Below is a small trained network, with its code and all its weights. Each question gives an input and a class and asks what happens when units are switched off, that is, made to give their printed mean instead of their output.

import numpy as np


def w(rows, s, z=0):
    codes = np.array(rows[::2]) - 128.0
    scale = np.full(codes.shape[1], s)
    scale[-1] = z or s
    return codes * scale


def norm(h):
    return h / np.sqrt((h * h).mean(-1, keepdims=True) + 1e-5)


def f(y):
    return y / 2 * (1 + np.tanh(0.7978845608 * (y + 0.044715 * y**3)))


def log_softmax(a):
    a = a - a.max(-1, keepdims=True)
    return a - np.log(np.exp(a).sum(-1, keepdims=True))


def net(x, mask):
    res = np.array(x, float).reshape(1, 4) / 4 @ E
    u = 0
    for l in range(2):
        y = f(norm(res) @ A[l][:, :-1].T + A[l][:, -1])
        res = res + np.where(mask[u : u + 9], y, B[l][:, -1]) @ B[l][:, :-1]
        u += 9
    return log_softmax(norm(res)[-1] @ U[:, :-1].T + U[:, -1])


A, B = {}, {}
E = w([
[163,94,47,104],'x0',
[68,79,74,224],'x1',
[1,132,111,105],'x2',
[95,213,93,121],'x3',
],0.0059)
A[0] = w([
[62,39,203,87,140],'L0N1',
[255,177,61,173,146],'L0N2',
[50,98,78,188,137],'L0N3',
[69,229,217,230,48],'L0N4',
[198,226,186,219,212],'L0N5',
[95,96,86,249,132],'L0N6',
[49,78,55,114,52],'L0N7',
[114,15,104,102,54],'L0N8',
[153,210,72,179,250],'L0N9',
],0.008,0.0025)
B[0] = w([
[216,69,54,64,196],'L0N1',
[166,206,16,53,228],'L0N2',
[34,44,119,73,239],'L0N3',
[163,196,119,194,221],'L0N4',
[201,54,91,106,248],'L0N5',
[53,2,175,144,253],'L0N6',
[133,74,198,124,198],'L0N7',
[123,197,117,236,165],'L0N8',
[152,138,73,213,225],'L0N9',
],0.0068,0.0039)
A[1] = w([
[131,236,133,137,121],'L1N1',
[220,190,99,143,202],'L1N2',
[82,88,207,8,136],'L1N3',
[140,69,57,132,213],'L1N4',
[168,121,186,54,254],'L1N5',
[96,149,89,113,51],'L1N6',
[177,94,76,133,124],'L1N7',
[72,102,45,56,87],'L1N8',
[198,115,91,179,73],'L1N9',
],0.012,0.0024)
B[1] = w([
[252,59,61,214,171],'L1N1',
[61,198,2,100,251],'L1N2',
[163,161,165,90,209],'L1N3',
[128,199,48,97,253],'L1N4',
[203,51,99,91,198],'L1N5',
[54,78,195,193,132],'L1N6',
[215,128,116,152,202],'L1N7',
[181,146,206,95,209],'L1N8',
[156,174,168,150,192],'L1N9',
],0.0063,0.0064)
U = w([
[31,54,73,161,182],'0',
[44,175,203,107,98],'1',
[125,171,120,234,88],'2',
[158,105,156,54,148],'3',
[191,178,4,127,175],'4',
[168,109,165,177,70],'5',
[123,159,159,161,10],'6',
],0.018,0.011)

Each question gives the input, the list of numbers given to net, and the class t.
The units are the neurons (one row each of A and B). Each row of codes is followed by its name. A weight is (code - 128) times the scale printed after its matrix; where a second scale follows, it is the last column's (A, B and U).
mask holds one flag per neuron, layer by layer. A switched-off neuron (its flag False) gives its mean, the last column of its row in B, instead of its output. The means were averaged over made-up inputs and are rounded, as every weight is.
A unit's drop is (log p(t) with every unit on - log p(t) with that unit switched off) / (log p(t) with every unit on - log p(t) with every unit switched off).
The circuit of an input: a set's keep is (log p(t) with only the set's units on - log p(t) with every unit switched off) / (log p(t) with every unit on - log p(t) with every unit switched off). Starting from the 12 units with the biggest drops (on a tie, the unit counted first), units are removed one at a time, each time the one whose removal leaves the highest keep (on an exact tie, the one counted first), for as long as the keep stays at least 0.8.
units of the circuit, in order: the units of the circuit, biggest drop first
unit that matters most: the unit with the biggest drop
top k neurons: the k neurons with the biggest drops, biggest first
top k neurons in layer l: the k neurons of layer l with the biggest drops, biggest first
drop of u: that unit's drop, to one decimal
input [1,2,8,0], class 3: units of the circuit, in order : (L1N8, L1N2)
input [1,6,-3,-6], class 0: units of the circuit, in order : (L0N6)
input [-4,3,7,-5], class 3: units of the circuit, in order : (L0N1, L1N8)
input [-7,-3,3,-8], class 4: top 4 neurons in layer 0 : (L0N1, L0N6, L0N3, L0N7)
input [-8,-4,5,-7], class 4: top 2 neurons in layer 0 : (L0N1, L0N6)
input [-2,-1,5,-5], class 3: top 2 neurons : (L0N9, L1N2)
input [-5,1,1,2], class 2: top 2 neurons : (L0N4, L0N2)
input [-6,4,6,4], class 1: top 2 neurons in layer 1 : (L1N1, L1N5)
input [1,1,5,0], class 3: top 2 neurons in layer 1 : (L1N3, L1N8)
input [-1,0,7,-3], class 3: drop of L0N1 : 0.3
input [-2,-6,1,-1], class 3: drop of L0N7 : -0.1
input [-5,3,8,2], class 1: drop of L1N1 : 0.1
input [-4,7,-1,1], class 0: drop of L1N5 : 0.0
input [-6,5,2,5], class 0: unit that matters most : L0N3
